Below is a small trained network, with its code and all its weights. Each question gives an input and a class and asks what happens when units are switched off, that is, made to give their printed mean instead of their output.

import numpy as np


def w(rows, s, z=0):
    codes = np.array(rows[::2]) - 128.0
    scale = np.full(codes.shape[1], s)
    scale[-1] = z or s
    return codes * scale


def f(y):
    return np.maximum(y, 0)


def log_softmax(a):
    a = a - a.max(-1, keepdims=True)
    return a - np.log(np.exp(a).sum(-1, keepdims=True))


def net(x, mask):
    res = np.array(x, float).reshape(1, 7) / 4 @ E
    y = f(res @ A[0][:, :-1].T + A[0][:, -1])
    res = res + np.where(mask, y, B[0][:, -1]) @ B[0][:, :-1]
    return log_softmax(res[-1] @ U[:, :-1].T + U[:, -1])


A, B = {}, {}
E = w([
[156,88,135,169,130,252,231,227,105,158,116],'x0',
[178,183,49,137,121,159,83,121,111,76,56],'x1',
[152,186,155,164,149,192,182,116,140,73,159],'x2',
[82,110,196,155,219,150,133,146,48,63,29],'x3',
[95,168,194,128,164,132,112,109,203,171,196],'x4',
[133,72,89,101,146,124,198,99,103,130,154],'x5',
[221,100,144,119,164,96,197,121,83,36,188],'x6',
],0.011)
A[0] = w([
[226,104,79,124,137,140,118,153,5,85,105,186],'n1',
[138,112,93,70,82,59,130,68,126,112,185,173],'n2',
[99,92,76,143,182,90,76,74,89,81,120,225],'n3',
[225,148,148,145,104,97,150,93,128,91,130,118],'n4',
[127,62,150,163,143,192,163,160,127,152,131,152],'n5',
[77,110,116,120,105,74,84,96,93,113,102,234],'n6',
[176,169,60,142,73,110,118,109,126,93,119,196],'n7',
[124,151,108,102,130,224,145,188,128,165,90,252],'n8',
[135,144,81,176,99,216,116,160,223,124,77,188],'n9',
[123,154,138,141,173,78,186,119,177,111,224,167],'n10',
[69,144,180,116,184,100,108,105,88,135,109,152],'n11',
[110,143,194,119,103,153,119,147,200,138,169,201],'n12',
[126,131,120,137,155,149,94,113,106,98,87,156],'n13',
[152,30,122,122,137,181,199,228,85,162,101,151],'n14',
[188,125,147,136,157,189,174,114,165,99,187,182],'n15',
[68,86,153,147,176,162,115,156,119,91,73,195],'n16',
[61,204,145,146,127,129,77,121,219,163,143,179],'n17',
],0.011,0.0037)
B[0] = w([
[190,114,143,201,135,123,25,222,164,38,88,252],'n1',
[205,43,89,137,109,65,200,108,163,209,139,205],'n2',
[157,113,161,77,151,120,141,95,172,121,52,211],'n3',
[160,128,95,132,174,173,173,145,172,114,169,181],'n4',
[46,105,141,138,44,117,123,213,101,119,171,201],'n5',
[128,88,174,145,124,58,171,68,193,161,100,209],'n6',
[170,142,91,194,176,155,84,110,145,185,84,193],'n7',
[93,191,86,160,72,120,128,113,46,126,103,215],'n8',
[105,242,71,92,114,163,150,130,108,159,86,209],'n9',
[134,75,130,25,132,186,166,112,155,131,194,199],'n10',
[84,74,181,31,193,120,165,113,141,88,115,197],'n11',
[70,109,161,112,106,216,111,109,121,132,200,198],'n12',
[166,211,139,110,161,120,176,104,141,89,86,180],'n13',
[82,53,121,216,53,103,122,210,3,90,144,248],'n14',
[115,106,42,112,197,208,164,109,98,2,188,207],'n15',
[89,158,206,121,128,58,145,110,79,62,77,210],'n16',
[98,174,157,86,144,144,71,151,182,213,161,235],'n17',
],0.0091,0.019)
U = w([
[241,138,99,196,163,125,74,163,180,81,105,84],'0',
[173,36,122,118,90,22,176,64,201,254,133,216],'1',
[70,48,124,190,46,112,144,193,22,97,141,83],'2',
[84,247,53,127,104,156,137,101,134,187,92,131],'3',
[29,136,221,94,122,141,39,133,221,206,197,251],'4',
[170,74,63,95,176,196,210,103,149,82,250,97],'5',
[83,99,216,96,183,57,177,75,144,71,42,71],'6',
],0.0089,0.0014)

Each question gives the input, the list of numbers given to net, and the class t.
The units are the neurons (one row each of A and B). Each row of codes is followed by its name. A weight is (code - 128) times the scale printed after its matrix; where a second scale follows, it is the last column's (A, B and U).
mask holds one flag per neuron, in row order. A switched-off neuron (its flag False) gives its mean, the last column of its row in B, instead of its output. The means were averaged over made-up inputs and are rounded, as every weight is.
A unit's drop is (log p(t) with every unit on - log p(t) with that unit switched off) / (log p(t) with every unit on - log p(t) with every unit switched off).
The circuit of an input: a set's keep is (log p(t) with only the set's units on - log p(t) with every unit switched off) / (log p(t) with every unit on - log p(t) with every unit switched off). Starting from the 12 units with the biggest drops (on a tie, the unit counted first), units are removed one at a time, each time the one whose removal leaves the highest keep (on an exact tie, the one counted first), for as long as the keep stays at least 0.8.
units of the circuit, in order: the units of the circuit, biggest drop first
unit that matters most: the unit with the biggest drop
k most important neurons: the k neurons with the biggest drops, biggest first
drop of u: that unit's drop, to one decimal
input [-7,-3,5,-5,-4,-3,-2], class 1: unit that matters most	n2
input [5,7,-1,-1,2,-5,3], class 0: 2 most important neurons	n1; n17
input [-2,-8,-1,7,-8,3,4], class 6: 2 most important neurons	n3; n11
input [0,-1,3,1,-8,5,7], class 0: 2 most important neurons	n1; n4
input [8,7,-8,-2,3,-3,-4], class 3: 2 most important neurons	n9; n1
input [-3,3,-2,7,-3,2,8], class 0: 2 most important neurons	n1; n4
input [8,6,5,-7,3,3,-2], class 3: 2 most important neurons	n9; n1
input [5,6,8,-4,-5,6,6], class 0: 3 most important neurons	n1; n7; n4
input [0,7,0,8,-2,3,3], class 0: 2 most important neurons	n1; n10
input [-4,5,0,-2,-2,5,0], class 1: 2 most important neurons	n2; n15
input [5,1,4,1,6,-6,-5], class 3: 2 most important neurons	n9; n8
input [5,7,2,7,-2,-7,-6], class 3: 2 most important neurons	n9; n13
input [1,-6,-6,-2,0,3,-3], class 1: 2 most important neurons	n1; n15
input [-4,4,6,7,-5,-6,7], class 0: units of the circuit, in order	n1
input [-7,8,-7,3,-2,0,-7], class 6: drop of n3	0.1
input [1,1,-2,-7,-2,-8,-3], class 3: drop of n10	0.0
input [2,8,0,-4,-2,-1,1], class 0: drop of n1	0.8
